muz: [115 154 107  89 111 140 124 102 107  98 106 164 105 125 137 162 103 116
 158 119  96 124  58]
pafun: [119 153  97  88 107 139 128 101 117 115  94 169 106 122 145 162 101 116
 168 107  93 132  53]
panov: [ 96 127 120 156 104 113 122 148 132 135 147 147 117 125 118 121 113 150
 122 160 129 147 115]
keto: [129 139 113 129  78  99  94 111 202  91 122 148 128 131 150 112 111 132
 114 121 104 107 143]
liki: [ 97 106 164 105 125 137 162 103 116 158 119  96 105 120 113  94 123 180
  95 222 124 152 132]
then: [ 98 106 164 105 125 137 162 103 116 158 119  96] : [124  58]
[ 97 106 164 105 125 137 162 103 116 158 119  96 105 120 113  94 123 180
  95 222 124 152 132] : liki
then: [156 104 113] : [122 148]

Ragi: [ 80 108 119 144 122  65 103 195 138]
Buri: [ 55  49 126 114 222 110 210  93 171]
nug: [128 137 161 201 109 182 105 155  85]
Nedu: [182 189 161 201  83 191  78 106  64]
bukes: [155 165  74 126  97  65 103 114 141]
goto: [160 139  82 141  96  70 101 132 126]
[128 137 161 201 109 182 105 155  85] : nug
then: [128 137 161 201 109] : [182 105]
[155 165  74 126  97  65 103 114 141] : bukes
then: [114 222 110 210] : [ 93 171]
then: [160 139  82] : [141  96]
then: [ 49 126] : [114 222]

gesor: [ 57 130 217 103]
vad: [117  81  76  34]
Mon: [138 124 225 169]
kubat: [132  78  68  33]
fibol: [ 74 125  43 169]
zuso: [125  54  78  45]
Fabad: [188  82  42 153]
darad: [ 81  62  48 156]
[ 81  62  48 156] : darad
[117  81  76  34] : vad
[188  82  42 153] : Fabad

supi: [ 90  71 133  82  81 151 121 131  94  85  62 138]
zukif: [127 127 127 127 127 127 127 127 127 127 127 127]
Bipin: [120 118 150 120 115 133 157 125 123 166 110 120]
nusi: [128 127 100 129 127 125  95 110 135  98 123 123]
nuga: [127 127 128 127 127 127 128 128 127 127 127 127]
dobo: [182 146 137  68 178 196  72 114 177 114  91 178]
maz: [140 144 106 128 142 102 108  99 137 141 139 105]
boz: [122 122 125 123 123 124 124 126 122 121 123 125]
niv: [ 33  87 113 222  39  36 226 168  38 130 187  56]
seb: [ 95  94 117 120  97 130 110 145 102  61 108 141]
then: [124 124] : [126 122]
then: [120 115] : [133 157]

zume: [135 118 129 156 118 141 147 168 148 139 127 112 161 118]
veb: [123 123 122 154 123 152 137 159 146 136 126 109 155 111]
Miv: [160 210 118  90 212  58 140  57  99 139 174 227  37 199]
dife: [144 127 131 132 128 101 120 132 130 121 127 153 122 148]
levus: [118  98 120 161  99 147 147 168 149 109 102 111 159 108]
then: [ 90 212  58 140  57  99] : [139 174]
[135 118 129 156 118 141 147 168 148 139 127 112 161 118] : zume

kos: [ 56 160  71  73  36 152 168  67  91]
Fofo: [203 150 180 147 147 130  50 219 104]
ketes: [144 144 136 147 147 190  92 136 148]
duse: [109 106 119 104 105  62 171 115 114]
dit: [150  89 148 137 157  78 208 124 191]
kada: [137 174 127 150 137 208  78 142 115]
then: [208  78] : [142 115]
then: [137 174 127 150 137] : [208  78]
[144 144 136 147 147 190  92 136 148] : ketes

Kuzo: [ 92 124 153  96 101 108 100 107 150 100]
pon: [107 154 131 120 115 107 155 169 145 152]
vofep: [127 143 107 129 159 126 110  68 127  90]
Nake: [152  90 124 143 154 143 106  79 104  98]
vif: [110 143 126 129 127 107 159 164 137 150]
rine: [171  88 129 130 136 177  58  42 103  77]
loku: [139 128 148 102 106 129  83  87 139  92]
then: [110 143 126 129 127 107 159] : [164 137]
then: [107 154] : [131 120]
then: [129 159 126] : [110  68]
then: [128 148 102] : [106 129]
then: [ 90 124] : [143 154]
then: [124 153  96 101 108 100 107] : [150 100]

fepi: [ 82 180 102  88  98]
lof: [148 102 174 137 211]
nad: [148 102 180 115 113]
then: [180 102] : [88 98]
[148 102 180 115 113] : nad
then: [102 174] : [137 211]

Tirel: [128 117 139 116]
bem: [133  82 169  82]
ligis: [165  37 204  46]
rugi: [188  27 208  50]
[165  37 204  46] : ligis
[188  27 208  50] : rugi
[133  82 169  82] : bem

